Here is a tiny trained network, its code and every weight. The questions are about switching its units off for an input and a class, where a switched-off unit gives its printed mean instead of its output.

import numpy as np


def w(rows, s, z=0):
    codes = np.array(rows[::2]) - 128.0
    scale = np.full(codes.shape[1], s)
    scale[-1] = z or s
    return codes * scale


def f(y):
    return y / 2 * (1 + np.tanh(0.7978845608 * (y + 0.044715 * y**3)))


def log_softmax(a):
    a = a - a.max(-1, keepdims=True)
    return a - np.log(np.exp(a).sum(-1, keepdims=True))


def net(x, mask):
    res = np.array(x, float).reshape(1, 8) / 4 @ E
    y = f(res @ A[0][:, :-1].T + A[0][:, -1])
    res = res + np.where(mask, y, B[0][:, -1]) @ B[0][:, :-1]
    return log_softmax(res[-1] @ U[:, :-1].T + U[:, -1])


A, B = {}, {}
E = w([
[138,132,93,120,118,118,142,137,131,125,118,136],'x0',
[109,31,112,65,158,51,154,46,116,218,123,133],'x1',
[118,125,120,128,125,119,104,123,135,110,129,121],'x2',
[26,187,154,114,58,123,161,121,124,137,105,130],'x3',
[213,105,171,68,14,89,148,168,113,103,170,109],'x4',
[113,112,136,161,112,120,88,123,125,124,126,140],'x5',
[150,152,116,38,135,165,12,130,133,206,188,218],'x6',
[114,118,149,138,137,137,134,157,128,159,138,114],'x7',
],0.011)
A[0] = w([
[16,220,161,97,67,118,144,122,101,125,120,156,4],'n1',
[107,114,78,139,202,198,83,104,167,152,89,145,120],'n2',
[121,159,100,45,118,214,43,134,123,186,216,215,4],'n3',
[72,63,118,59,115,127,157,41,95,174,143,139,32],'n4',
[169,65,154,74,41,132,121,156,96,123,211,152,91],'n5',
[62,157,94,154,200,176,143,107,119,126,108,145,1],'n6',
[190,116,126,145,162,217,83,189,133,55,137,128,34],'n7',
[192,101,174,116,30,115,117,136,152,101,146,75,46],'n8',
[97,254,141,140,82,202,140,144,117,100,162,139,79],'n9',
],0.0082,0.0051)
B[0] = w([
[147,85,2,68,229,110,172,74,43,144,239,174,203],'n1',
[84,203,169,38,126,148,107,137,135,142,149,165,196],'n2',
[96,38,132,183,98,176,194,156,124,31,101,61,250],'n3',
[166,106,121,172,107,51,76,168,201,171,47,130,205],'n4',
[61,231,132,93,154,129,124,98,108,146,108,175,254],'n5',
[98,196,139,107,55,227,83,85,153,161,110,68,175],'n6',
[184,93,116,175,189,87,94,117,172,193,128,152,213],'n7',
[92,173,112,109,80,201,80,78,87,162,146,87,237],'n8',
[200,78,148,161,74,7,107,147,204,196,83,120,235],'n9',
],0.0098,0.011)
U = w([
[209,81,135,120,108,40,106,116,194,191,63,159,77],'0',
[108,251,134,71,83,182,134,91,128,124,122,140,74],'1',
[197,77,69,82,214,115,152,81,104,132,207,185,254],'2',
[114,67,123,177,84,152,231,107,136,1,54,50,91],'3',
],0.0083,0.013)

Each question gives the input, the list of numbers given to net, and the class t.
The units are the neurons (one row each of A and B). Each row of codes is followed by its name. A weight is (code - 128) times the scale printed after its matrix; where a second scale follows, it is the last column's (A, B and U).
mask holds one flag per neuron, in row order. A switched-off neuron (its flag False) gives its mean, the last column of its row in B, instead of its output. The means were averaged over made-up inputs and are rounded, as every weight is.
A unit's drop is (log p(t) with every unit on - log p(t) with that unit switched off) / (log p(t) with every unit on - log p(t) with every unit switched off).
The circuit of an input: a set's keep is (log p(t) with only the set's units on - log p(t) with every unit switched off) / (log p(t) with every unit on - log p(t) with every unit switched off). Starting from all 9 units, units are removed one at a time, each time the one whose removal leaves the highest keep (on an exact tie, the one counted first), for as long as the keep stays at least 0.8.
units of the circuit, in order: the units of the circuit, biggest drop first
unit that matters most: the unit with the biggest drop
top k neurons: the k neurons with the biggest drops, biggest first
drop of u: that unit's drop, to one decimal
input [-2,6,-3,-6,-6,-5,-5,0], class 0: top 4 neurons => [n1, n4, n3, n5]
input [6,1,0,-3,6,5,7,7], class 3: unit that matters most => n3
input [5,-3,7,5,5,1,-5,-4], class 1: top 2 neurons => [n3, n8]
input [-4,5,6,2,6,-5,3,1], class 1: top 3 neurons => [n5, n9, n7]
input [-4,-8,3,4,0,7,7,8], class 0: top 2 neurons => [n9, n7]
input [8,-7,7,-7,0,-4,1,-3], class 0: units of the circuit, in order => [n1, n7]
input [5,-5,0,5,5,1,0,0], class 0: top 3 neurons => [n9, n2, n6]
input [-5,3,0,1,8,-6,8,-4], class 1: top 3 neurons => [n5, n8, n9]
input [1,-2,-3,4,3,0,-4,-3], class 2: units of the circuit, in order => [n3, n1]
input [-1,-1,-8,2,-4,7,-4,0], class 1: top 4 neurons => [n3, n6, n9, n4]
input [5,-7,5,-5,4,-3,6,-3], class 0: top 3 neurons => [n7, n9, n1]
input [-3,-5,6,5,1,2,-5,6], class 0: top 2 neurons => [n9, n3]
input [-1,5,-4,5,-7,-8,3,-8], class 1: top 4 neurons => [n6, n9, n2, n7]
input [-6,8,0,-3,-2,0,3,-6], class 0: unit that matters most => n4
input [-4,5,6,6,6,-1,0,-6], class 1: top 2 neurons => [n9, n5]
input [5,-8,4,8,-2,5,-7,-6], class 0: top 2 neurons => [n9, n3]
input [1,0,-5,-2,-5,-4,-3,7], class 1: drop of n3 => 0.3
input [8,-2,-2,7,-7,-6,-7,-8], class 1: drop of n1 => 0.1
input [-8,-2,2,5,-4,-8,-4,-5], class 2: drop of n8 => 0.2
input [-3,-4,5,0,6,7,-4,4], class 1: units of the circuit, in order => [n8]
